Below are the code and all the weights of a small trained network. Each question names an input and a target symbol and asks about switching units off, where a switched-off unit gives its printed mean instead of its output.

import numpy as np


def w(rows, s, z=0):
    codes = np.array(rows[::2]) - 128.0
    scale = np.full(codes.shape[1], s)
    scale[-1] = z or s
    return codes * scale


def f(y):
    return y / 2 * (1 + np.tanh(0.7978845608 * (y + 0.044715 * y**3)))


def softmax(a):
    e = np.exp(a - a.max(-1, keepdims=True))
    return e / e.sum(-1, keepdims=True)


def log_softmax(a):
    a = a - a.max(-1, keepdims=True)
    return a - np.log(np.exp(a).sum(-1, keepdims=True))


def net(x, mask):
    ids = ['ΘΛΠΣΨαβζμ'.index(c) for c in x.split()]
    T = len(ids)
    res = E[ids] + P[:T]
    r = res
    for j in range(3):
        rows = slice(2 * j, 2 * j + 2)
        q, k, v = (r @ M[0][rows].T for M in (Q, K, V))
        z = softmax(np.where(np.tri(T) > 0, q @ k.T / 2**0.5, -1e9)) @ v
        o = O[0][rows]
        res = res + np.where(mask[j], z, o[:, -1]) @ o[:, :-1]
    y = f(res @ A[0][:, :-1].T + A[0][:, -1])
    res = res + np.where(mask[3:27], y, B[0][:, -1]) @ B[0][:, :-1]
    return log_softmax(res[-1] @ U[:, :-1].T + U[:, -1])


Q, K, V, O, A, B = {}, {}, {}, {}, {}, {}
E = w([
[225,83,22,141,224,114],'Θ',
[44,96,135,162,153,145],'Λ',
[211,65,112,135,138,174],'Π',
[216,133,97,158,178,60],'Σ',
[100,174,112,181,165,37],'Ψ',
[124,96,107,147,171,122],'α',
[120,70,21,130,249,132],'β',
[126,99,190,165,80,145],'ζ',
[71,15,98,135,163,254],'μ',
],0.009)
P = w([
[100,115,63,80,105,91],'0',
[122,193,134,255,113,216],'1',
[123,150,196,138,188,150],'2',
[121,38,96,169,94,92],'3',
[135,177,108,216,81,170],'4',
[126,135,225,113,228,136],'5',
[67,65,125,185,75,71],'6',
[190,193,105,240,83,189],'7',
[117,128,226,120,215,152],'8',
],0.014)
Q[0] = w([
[141,186,27,167,34,166],'head 0',
[154,105,183,196,167,126],'head 0',
[98,112,168,122,137,235],'head 1',
[136,175,69,229,187,197],'head 1',
[191,185,97,255,115,189],'head 2',
[129,154,39,82,38,125],'head 2',
],0.0098)
K[0] = w([
[138,94,216,147,196,118],'head 0',
[108,148,109,87,179,90],'head 0',
[123,111,164,147,148,157],'head 1',
[147,121,182,59,213,119],'head 1',
[136,144,198,68,205,125],'head 2',
[172,105,184,251,161,144],'head 2',
],0.014)
V[0] = w([
[151,165,154,133,93,103],'head 0',
[132,161,94,79,185,2],'head 0',
[77,98,152,68,149,153],'head 1',
[120,68,150,129,62,92],'head 1',
[211,185,170,135,90,70],'head 2',
[243,87,88,123,152,165],'head 2',
],0.012)
O[0] = w([
[146,140,104,157,177,179,60],'head 0',
[7,96,101,94,148,131,254],'head 0',
[172,158,141,141,91,90,143],'head 1',
[171,97,65,120,133,128,57],'head 1',
[116,133,103,191,200,191,23],'head 2',
[127,44,192,193,158,79,156],'head 2',
],0.013,0.0054)
A[0] = w([
[138,180,39,132,53,147,147],'neuron 0',
[81,78,159,78,134,182,110],'neuron 1',
[136,78,144,63,81,87,11],'neuron 2',
[141,64,41,74,104,224,142],'neuron 3',
[66,124,162,101,141,148,88],'neuron 4',
[154,160,201,184,193,165,107],'neuron 5',
[115,53,112,142,171,81,132],'neuron 6',
[104,55,132,43,60,38,136],'neuron 7',
[169,197,133,254,131,199,141],'neuron 8',
[114,103,174,160,196,139,73],'neuron 9',
[157,244,149,42,150,195,112],'neuron 10',
[76,197,147,150,126,122,170],'neuron 11',
[137,207,124,99,154,220,90],'neuron 12',
[66,150,14,90,95,154,128],'neuron 13',
[114,133,61,9,125,164,122],'neuron 14',
[200,113,181,105,163,94,98],'neuron 15',
[91,54,138,152,152,189,157],'neuron 16',
[76,38,98,136,113,72,93],'neuron 17',
[98,45,128,128,186,77,149],'neuron 18',
[128,182,202,70,83,102,175],'neuron 19',
[96,150,68,132,114,78,144],'neuron 20',
[178,107,70,103,29,86,127],'neuron 21',
[131,96,89,50,73,66,97],'neuron 22',
[103,208,166,147,195,252,131],'neuron 23',
],0.0086,0.011)
B[0] = w([
[135,189,174,91,114,189,163],'neuron 0',
[151,163,90,102,135,98,171],'neuron 1',
[146,157,193,126,211,127,143],'neuron 2',
[174,191,113,121,101,62,151],'neuron 3',
[200,163,99,110,127,106,167],'neuron 4',
[153,189,187,154,141,140,149],'neuron 5',
[125,153,139,139,88,135,196],'neuron 6',
[187,108,65,161,100,98,251],'neuron 7',
[136,81,108,29,152,51,175],'neuron 8',
[110,138,97,173,82,108,152],'neuron 9',
[100,128,84,255,142,164,151],'neuron 10',
[151,90,112,102,165,168,187],'neuron 11',
[164,112,194,182,116,126,143],'neuron 12',
[151,103,204,190,133,100,183],'neuron 13',
[85,110,109,136,106,82,161],'neuron 14',
[94,124,157,146,117,100,142],'neuron 15',
[100,145,138,132,130,77,197],'neuron 16',
[186,176,122,136,123,172,212],'neuron 17',
[89,166,153,95,100,150,231],'neuron 18',
[149,79,94,141,164,185,194],'neuron 19',
[131,86,151,127,119,157,166],'neuron 20',
[3,170,102,118,130,91,176],'neuron 21',
[128,168,183,144,152,162,176],'neuron 22',
[149,154,84,146,221,113,174],'neuron 23',
],0.0094,0.014)
U = w([
[134,161,88,137,78,80,106],'Θ',
[135,59,58,190,108,155,182],'Λ',
[87,114,203,181,120,162,159],'Π',
[96,211,138,91,134,202,114],'Σ',
[85,91,85,127,180,77,55],'Ψ',
[91,65,144,2,135,146,254],'α',
[205,167,130,71,154,143,99],'β',
[182,172,149,206,177,186,96],'ζ',
[167,65,171,118,159,76,86],'μ',
],0.0091,0.007)

Each question gives the input, a string of symbols that net reads in full, and the target symbol t.
The units are the heads (2 rows each of Q, K, V and O) and the neurons (one row each of A and B). Each row of codes is followed by its name. A weight is (code - 128) times the scale printed after its matrix; where a second scale follows, it is the last column's (O, A, B and U).
mask holds one flag per unit, heads first, then neurons. A switched-off unit (its flag False) gives its mean, the last column of its rows in O or B, instead of its output. The means were averaged over made-up inputs and are rounded, as every weight is.
A unit's drop is (log p(t) with every unit on - log p(t) with that unit switched off) / (log p(t) with every unit on - log p(t) with every unit switched off).
The circuit of an input: a set's keep is (log p(t) with only the set's units on - log p(t) with every unit switched off) / (log p(t) with every unit on - log p(t) with every unit switched off). Starting from the 12 units with the biggest drops (on a tie, the unit counted first), units are removed one at a time, each time the one whose removal leaves the highest keep (on an exact tie, the one counted first), for as long as the keep stays at least 0.8.
circuit, biggest first: the units of the circuit, biggest drop first
k most important neurons: the k neurons with the biggest drops, biggest first
which heads matter: for each layer, one digit per head in row order, 1 if its drop is at least 0.15 and else 0, layers parted by /
input β μ Σ Λ Ψ Π Θ ζ, target μ: circuit, biggest first	neuron 8; head 2; head 0
input Ψ Λ β Π Λ Ψ, target Ψ: which heads matter	101
input Ψ Σ Π, target Ψ: which heads matter	101
input Σ ζ Σ Σ Λ, target Ψ: which heads matter	001
input Θ ζ Ψ Σ ζ Θ β Ψ Θ, target Θ: which heads matter	101
input Π α Θ Σ Ψ, target Π: which heads matter	001
input α Ψ Λ, target α: circuit, biggest first	neuron 10; head 0; head 2
input μ Θ Θ ζ μ, target Π: circuit, biggest first	head 2; neuron 7
input Θ Θ Ψ Ψ β, target ζ: circuit, biggest first	head 2; neuron 13
input Σ Σ μ μ Ψ Λ Ψ Σ, target Σ: circuit, biggest first	head 2; neuron 0
input Θ ζ Ψ, target Θ: which heads matter	101
input α α Ψ ζ Ψ, target ζ: circuit, biggest first	head 2; neuron 23; neuron 13
input Ψ α Ψ Λ, target Θ: circuit, biggest first	neuron 3; head 1; neuron 19; head 2
input Λ Θ Θ Π Ψ ζ Λ Λ α, target Λ: 2 most important neurons	neuron 10; neuron 19
input Ψ Θ Λ Λ β Θ Λ Π β, target Ψ: which heads matter	101
input ζ Ψ Λ β β, target Σ: 3 most important neurons	neuron 0; neuron 7; neuron 21
input ζ Σ Ψ Θ β β, target ζ: circuit, biggest first	head 0; head 2; neuron 10; neuron 8
input α Θ Ψ ζ μ Π Θ Π, target μ: circuit, biggest first	head 2; neuron 8; head 0
input Ψ Θ Ψ Θ Σ, target ζ: which heads matter	001
input Ψ Ψ Ψ ζ μ, target ζ: circuit, biggest first	head 2; neuron 23; neuron 13
input Σ Ψ Θ β, target Θ: which heads matter	000
input μ Σ μ, target μ: which heads matter	101
input Ψ ζ Σ Ψ μ, target Ψ: which heads matter	001
input Λ β Ψ μ Θ ζ Λ ζ, target β: circuit, biggest first	neuron 8; head 2; head 0
input α Θ ζ Λ Θ Ψ, target α: which heads matter	000
input Θ Σ Θ α Θ, target Π: circuit, biggest first	head 2; neuron 7; head 1
